Below is a small trained network, with its code and all its weights. Each question gives an input and a class and asks what happens when units are switched off, that is, made to give their printed mean instead of their output.

import numpy as np


def w(rows, s, z=0):
    codes = np.array(rows[::2]) - 128.0
    scale = np.full(codes.shape[1], s)
    scale[-1] = z or s
    return codes * scale


def norm(h):
    return h / np.sqrt((h * h).mean(-1, keepdims=True) + 1e-5)


def f(y):
    return np.maximum(y, 0)


def log_softmax(a):
    a = a - a.max(-1, keepdims=True)
    return a - np.log(np.exp(a).sum(-1, keepdims=True))


def net(x, mask):
    res = np.array(x, float).reshape(1, 8) / 4 @ E
    u = 0
    for l in range(3):
        y = f(norm(res) @ A[l][:, :-1].T + A[l][:, -1])
        res = res + np.where(mask[u : u + 7], y, B[l][:, -1]) @ B[l][:, :-1]
        u += 7
    return log_softmax(norm(res)[-1] @ U[:, :-1].T + U[:, -1])


A, B = {}, {}
E = w([
[128,128,126,129,128,128,129,129],'x0',
[31,166,164,81,215,152,179,61],'x1',
[131,128,122,129,131,128,125,128],'x2',
[130,126,123,126,130,129,122,125],'x3',
[129,129,130,131,128,133,132,132],'x4',
[126,125,128,126,128,127,125,128],'x5',
[102,3,143,127,173,70,192,220],'x6',
[95,114,126,23,41,197,195,146],'x7',
],0.0017)
A[0] = w([
[221,168,43,140,51,147,88,122,158],'L0N1',
[145,63,162,154,83,102,86,230,87],'L0N2',
[142,136,93,70,76,158,180,140,178],'L0N3',
[83,58,127,113,252,108,227,139,79],'L0N4',
[30,235,182,103,188,177,100,23,2],'L0N5',
[148,94,98,201,195,71,144,85,134],'L0N6',
[111,27,167,146,118,84,131,227,69],'L0N7',
],0.0023,0.001)
B[0] = w([
[24,43,244,127,112,121,103,153,242],'L0N1',
[159,221,58,86,159,129,178,4,208],'L0N2',
[40,145,164,87,102,158,113,149,214],'L0N3',
[24,125,239,132,105,98,25,189,233],'L0N4',
[249,12,35,146,155,33,223,137,250],'L0N5',
[76,168,204,78,157,107,44,185,201],'L0N6',
[181,233,47,108,196,137,218,9,218],'L0N7',
],0.0021,0.0023)
A[1] = w([
[113,157,112,67,72,228,122,177,131],'L1N1',
[111,180,118,114,169,135,110,82,82],'L1N2',
[219,194,48,179,250,87,121,105,114],'L1N3',
[149,139,173,225,125,96,12,119,67],'L1N4',
[136,119,174,227,108,117,11,131,55],'L1N5',
[115,85,104,66,116,140,253,81,148],'L1N6',
[169,85,78,106,108,123,212,201,5],'L1N7',
],0.0025,0.0023)
B[1] = w([
[126,133,151,202,177,59,86,146,222],'L1N1',
[150,88,126,162,110,114,153,119,151],'L1N2',
[70,42,171,161,4,123,192,77,251],'L1N3',
[152,160,69,57,141,217,193,123,200],'L1N4',
[152,171,65,59,173,194,197,126,183],'L1N5',
[217,186,68,139,142,175,94,156,254],'L1N6',
[179,204,72,96,183,170,107,112,148],'L1N7',
],0.0031,0.0024)
A[2] = w([
[75,95,164,108,102,113,172,110,12],'L2N1',
[192,201,41,91,130,200,164,105,2],'L2N2',
[174,57,109,214,104,37,165,63,56],'L2N3',
[148,164,95,80,63,165,155,110,239],'L2N4',
[56,174,140,26,139,189,158,123,63],'L2N5',
[104,81,123,71,101,133,201,247,66],'L2N6',
[121,121,175,122,10,116,4,168,146],'L2N7',
],0.0029,0.00064)
B[2] = w([
[158,128,116,134,78,146,127,107,165],'L2N1',
[162,158,96,89,124,106,102,177,252],'L2N2',
[81,93,156,147,47,252,165,62,212],'L2N3',
[125,129,134,107,166,85,108,174,241],'L2N4',
[158,101,123,182,91,124,127,101,201],'L2N5',
[151,138,115,176,92,168,125,46,184],'L2N6',
[66,94,175,154,237,68,133,139,201],'L2N7',
],0.0046,0.003)
U = w([
[254,210,7,56,125,138,107,190,244],'0',
[94,56,143,182,71,216,217,2,118],'1',
[19,107,247,140,219,23,58,218,9],'2',
],0.0049,0.00014)

Each question gives the input, the list of numbers given to net, and the class t.
The units are the neurons (one row each of A and B). Each row of codes is followed by its name. A weight is (code - 128) times the scale printed after its matrix; where a second scale follows, it is the last column's (A, B and U).
mask holds one flag per neuron, layer by layer. A switched-off neuron (its flag False) gives its mean, the last column of its row in B, instead of its output. The means were averaged over made-up inputs and are rounded, as every weight is.
A unit's drop is (log p(t) with every unit on - log p(t) with that unit switched off) / (log p(t) with every unit on - log p(t) with every unit switched off).
The circuit of an input: a set's keep is (log p(t) with only the set's units on - log p(t) with every unit switched off) / (log p(t) with every unit on - log p(t) with every unit switched off). Starting from the 12 units with the biggest drops (on a tie, the unit counted first), units are removed one at a time, each time the one whose removal leaves the highest keep (on an exact tie, the one counted first), for as long as the keep stays at least 0.8.
circuit, biggest first: the units of the circuit, biggest drop first
unit that matters most: the unit with the biggest drop
top k neurons: the k neurons with the biggest drops, biggest first
top k neurons in layer l: the k neurons of layer l with the biggest drops, biggest first
drop when u is switched off: that unit's drop, to one decimal
input [5,7,6,7,2,2,-2,-8], class 1: circuit, biggest first	[L1N3, L0N5, L2N3]
input [-5,-2,6,4,-4,8,1,-6], class 1: circuit, biggest first	[L2N3]
input [-8,-2,-7,-1,0,6,-6,1], class 2: circuit, biggest first	[L2N7, L0N1]
input [-1,0,-3,-8,5,7,6,-6], class 1: top 4 neurons	[L0N7, L1N3, L0N1, L2N3]
input [-5,0,2,-3,-5,-5,7,-7], class 1: top 3 neurons in layer 2	[L2N3, L2N4, L2N7]
input [-4,1,1,7,5,1,-4,8], class 0: top 4 neurons	[L0N4, L1N6, L1N3, L0N6]
input [8,-5,-8,2,2,5,0,2], class 2: top 2 neurons in layer 1	[L1N4, L1N5]
input [-4,2,-1,-5,4,-3,-6,7], class 0: top 2 neurons in layer 0	[L0N4, L0N5]
input [8,-1,8,-3,-1,7,0,-8], class 0: top 2 neurons	[L1N4, L1N5]
input [3,-5,2,6,-2,-3,-2,1], class 2: top 3 neurons	[L2N7, L1N6, L0N1]
input [-8,0,-8,-5,7,-4,-2,2], class 2: top 3 neurons in layer 0	[L0N7, L0N3, L0N2]
input [-5,0,7,-8,3,2,-6,1], class 2: top 3 neurons in layer 0	[L0N7, L0N1, L0N2]
input [6,-3,-7,0,-1,2,-7,8], class 2: drop when L2N7 is switched off	0.2
input [5,-8,5,-6,7,-5,-8,7], class 2: drop when L1N4 is switched off	0.0
input [-7,-2,0,-1,4,-7,3,-7], class 1: unit that matters most	L1N3
input [-5,6,-3,-5,3,1,-2,-6], class 1: drop when L0N5 is switched off	0.1
input [2,1,-1,2,6,-2,-3,7], class 0: top 3 neurons in layer 0	[L0N4, L0N6, L0N1]
